[-2.38  0.01  0.85  0.06  0.07  1.19  0.95 -1.43  0.53 -0.10 -0.46  0.39
  0.59  0.66 -0.24  0.27  1.89 -0.04 -0.85 -0.35 -0.08 -0.56  1.58  0.56
  0.06  0.70  1.46  0.16] | N
[-1.37  1.05 -0.39  0.46  0.48  0.82  0.11 -6.61 -1.52 -0.62 -0.49  0.65
  2.25  2.35  0.39  0.88  1.48  2.89 -0.23  1.12 -0.54  0.62 -0.55  0.72
  0.24 -0.40  1.40  0.13] | L
[-2.16  0.14  0.18 -0.26 -0.15  0.00 -0.76 -2.43 -0.16 -0.21  0.62  0.20
 -0.40  1.25  0.32  0.35  0.95  1.36 -1.25 -0.72 -0.35 -0.62  0.83 -0.60
 -0.13  0.49  0.12  0.00] | N
[-3.81  0.86  0.13 -0.82  1.34 -0.66 -4.27  0.26  0.76 -1.10 -1.12  0.66
 -0.86 -0.80  1.31 -0.91 -0.34 -0.63 -0.28  3.09 -1.22  0.08  0.89  3.67
 -0.70  2.04  1.38 -0.38] | S
[-0.22  0.61 -1.41  0.94 -1.43  0.18 -3.25 -1.73 -0.76  0.39 -1.54  0.78
 -0.24 -2.28 -0.20 -0.45 -0.95  1.07  0.06 -1.82  0.05 -0.84  4.89  4.75
 -0.48  0.46 -1.02  4.12] | T
[-1.86  0.05 -1.11  0.67  1.43  0.35 -1.16 -0.70  0.47 -0.74 -0.89  1.24
  0.46  1.18  0.63 -0.39  0.60  1.05 -0.55 -2.34  0.84  0.89  1.26  2.36
  0.62 -0.37  0.71 -0.01] | N
[-5.37  0.05  1.37  0.96 -0.09  0.92 -0.75 -1.50  0.03  0.13 -0.08  0.98
 -2.95 -0.44  0.57  0.07 -0.01  1.57 -0.53  0.01 -0.42 -0.79  3.99  0.52
 -0.99  1.27  0.94 -0.07] | M
[-0.66 -1.17  1.03 -0.37 -1.43 -0.56 -1.09 -1.73  0.50  0.67  0.18  0.79
 -1.72  0.70 -0.01  0.33  0.00  0.67 -0.32  0.13 -0.60  0.43  1.35  2.09
 -0.58 -0.38  0.65 -1.36] | V
[-0.67 -0.68  6.38 -1.09 -2.72 -0.91 -0.98  0.34 -0.72  1.95  0.48  0.90
 -1.08 -0.08  0.36 -0.63 -0.75 -1.25 -0.48  0.45  0.08 -1.65  0.01  1.18
 -1.05  2.09  2.21 -0.90] | T
[-2.16 -0.46 -1.72  2.57 -0.53  0.56  0.33 -0.96 -0.70 -1.27 -0.80  0.65
 -1.40  0.26  0.83 -0.76  1.54 -0.32 -0.10 -1.81 -0.06  0.08  1.44  1.07
  0.16  1.65  0.04 -0.16] | N
[-1.24 -0.72 -0.83 -1.07 -0.15 -0.73 -2.29 -0.99 -0.16 -0.59  0.26  0.09
  1.76  1.16 -0.88 -0.44  1.72 -1.10  0.67 -0.17  0.19 -0.62 -0.21  0.31
 -0.76  1.55  1.53  0.04] | K
[-1.50 -0.61  1.35 -1.08  0.73 -0.58 -2.09 -0.47 -1.47 -0.66  0.21  0.18
  3.81  1.20 -0.09  0.98  1.05  0.80  0.74  0.13  0.76 -0.22  2.25  1.98
 -0.68  2.00 -0.27  1.92] | K
[-1.56 -0.08  0.30 -0.46 -0.25  0.72  1.99 -0.38 -0.03  0.48  0.76  0.43
 -0.49  1.00  0.39  0.98  0.86 -0.51 -0.54  1.17 -0.51 -0.29  0.98  0.10
  0.07  0.54  0.69 -0.17] | V
[-2.44 -0.02  0.50 -1.12 -0.74  0.92  1.56  0.59 -0.48  1.80 -0.11  0.42
 -1.26  0.58 -0.68  0.72  0.29 -0.48  0.10  1.23 -0.37  0.03  0.69  1.40
  0.72  0.20  0.87 -0.14] | V
[-1.95 -0.66 -0.52  0.87  1.42 -1.04 -3.81 -0.45 -0.10 -0.01 -0.83 -0.11
  1.42 -1.06  0.29 -0.44 -0.30  0.40 -0.77  0.75  0.34 -0.84  3.41  0.74
 -0.89  2.34 -0.42  0.97] | K
[-3.70 -1.15 -1.03 -0.74  0.00 -1.28 -1.77  4.82  0.57 -0.32 -0.74  0.58
  0.93  1.40  0.40  0.46  2.66 -3.63 -0.49 -2.77  0.61 -0.05  1.24 -1.67
 -1.28  3.54 -0.18  0.48] | T
[-3.07  0.33  1.70 -0.11  0.76 -0.66 -1.14 -0.58  0.56 -0.19  0.34  1.06
 -2.78  1.77  0.28 -0.58  1.60 -0.06  0.07  0.31 -0.09  3.33 -0.70 -0.91
  0.00  2.97  0.80  0.72] | S
[ 0.09 -0.73 -1.31  0.04 -0.49  0.36 -2.40  1.46 -0.92  0.32  1.05  0.21
  1.56 -0.15  0.06  0.29  0.82 -2.45  0.49 -2.14 -0.25  0.04  2.30  0.63
  0.29  1.53 -0.33  0.70] | K
[-1.09  0.13 -1.19  0.44 -0.66  0.12 -1.49 -1.53 -1.62  0.48 -0.11  0.28
  0.44  0.42 -0.20 -0.62  0.82  1.43 -0.47 -2.49  0.42  0.36  1.46  2.65
  0.11  1.41 -0.94  0.38] | F
[-2.01  0.23  3.60 -0.73 -0.97  0.13 -4.00  3.56  0.47  0.58  0.32  0.34
 -2.56 -1.64  0.44 -1.11 -1.09 -1.97  0.17 -2.03 -0.27 -0.88  2.23  2.06
 -1.68  2.16 -0.69 -0.72] | T
[-1.96  0.77  1.14 -1.03 -0.52 -0.16 -2.17 -3.30 -0.26  0.57 -0.33 -0.21
 -1.19 -0.26  0.05  0.53  1.00  1.25  0.40  1.25  0.18 -0.49  1.91  1.42
  0.69  2.65  0.59  0.22] | K
[-3.14 -0.65  2.81 -0.45  1.33 -0.18 -3.01 -0.13 -0.03  0.28 -0.09 -0.07
  0.48  0.67  0.12  0.24  0.56  0.81 -0.03 -0.35  0.07 -0.82  2.49  0.98
 -1.37  2.70  0.09  1.18] | K
[-3.03 -0.45 -2.29  1.03  0.61 -0.02 -3.33 -3.67 -0.11 -0.43  0.27 -0.81
  0.59  0.67 -0.10  0.08  1.76  2.81  0.25  0.36  1.21 -0.56  2.50 -0.02
 -0.08  1.80 -1.75  1.04] | T
[-3.61 -0.58  0.05 -0.18 -0.30  0.29 -0.68 -4.70  0.18  0.27 -0.61  0.94
  1.36  1.24 -0.27  0.71  1.11  1.93 -0.80 -0.99 -1.45  0.86 -0.50  0.63
 -0.23  0.91  0.77 -0.50] | N
[ 1.01 -0.57 -1.33 -0.45 -0.51  0.73  1.86 -2.67 -0.67  0.56  0.31  0.28
  0.96  2.38 -0.20  0.20  0.78  1.43 -0.20 -0.49  0.13  0.83  1.16  0.54
  1.12 -1.05 -0.15 -0.36] | L
[-3.23  0.04  0.82  0.84 -0.90 -0.04 -2.52 -2.99  1.10 -0.81 -0.69  0.54
 -0.95  0.18  0.37 -0.65  1.84 -0.96 -0.82 -1.29  0.90 -1.37  0.26  1.71
 -1.42  4.60  0.08  0.81] | T
[-3.90  0.40  1.64 -0.68 -1.11 -0.59  2.34 -3.22 -0.54  0.30  0.24  1.07
  0.02  1.85 -0.68  0.70  2.42  0.18 -0.42 -0.18 -1.19 -0.40  2.02 -0.29
  0.64 -0.54  0.02  0.19] | L
[-0.69  0.76 -0.68 -1.70 -0.92 -0.07 -3.80 -2.18 -1.18  0.91  0.42 -0.18
  1.81  0.95  0.46 -0.51  0.66  1.37 -0.12  1.84 -0.49  0.44  2.05  3.07
 -2.17 -0.46  0.31  0.85] | K
[-2.10  0.78 -1.28 -1.12 -1.31  0.63 -1.61 -4.73 -0.52 -0.72 -1.07  0.54
 -0.17 -0.53  0.50  0.22  2.44 -0.33 -0.67 -2.04  0.33 -1.62  3.02  4.22
 -1.16  2.07 -0.46  0.05] | Q

[-3.04  0.41  1.06 -0.68 -0.29  0.45 -0.55  0.45  1.22  0.00 -4.42  0.48
 -2.61  0.53 -0.67 -1.33  2.51  1.05  0.76  2.11  0.62 -2.27  2.67  3.64
  2.38  0.29 -1.89  2.22] | (35)
[-1.83 -0.32 -0.34  0.78  0.27 -1.03  0.62  1.96  1.72 -0.67 -3.40  0.14
 -0.64  0.33 -0.46 -0.43  2.95  0.14  0.79  1.17  0.35 -0.53 -0.08  2.94
  0.45 -0.63 -1.72  1.06] | (37)
[-3.45  0.55 -1.13  0.48 -0.34 -1.25  0.37  2.33  2.37 -0.85 -5.64  0.59
 -1.60  0.51  0.02 -0.94  0.02  0.71  1.93  2.57  1.15 -1.20  1.01  4.16
  0.28 -0.36 -2.42  1.88] | (37)
[-3.05 -0.01  0.00 -0.09  0.15 -0.65 -0.03  0.49  2.18 -0.53 -2.00  0.58
 -0.28 -0.68  0.94  0.43  0.90 -0.31  0.97  1.48  1.43 -2.00  1.74  2.45
 -0.80  1.78 -0.72  0.81] | (44)
[-1.77  0.43  1.51  0.48  0.67 -0.21  0.12  1.33 -0.30 -1.15 -2.36  0.24
 -2.18  0.82 -1.78 -0.16  1.33  0.87  0.31  0.42  0.25  0.61  0.21  2.12
  2.75  0.57 -0.28  0.32] | (41)
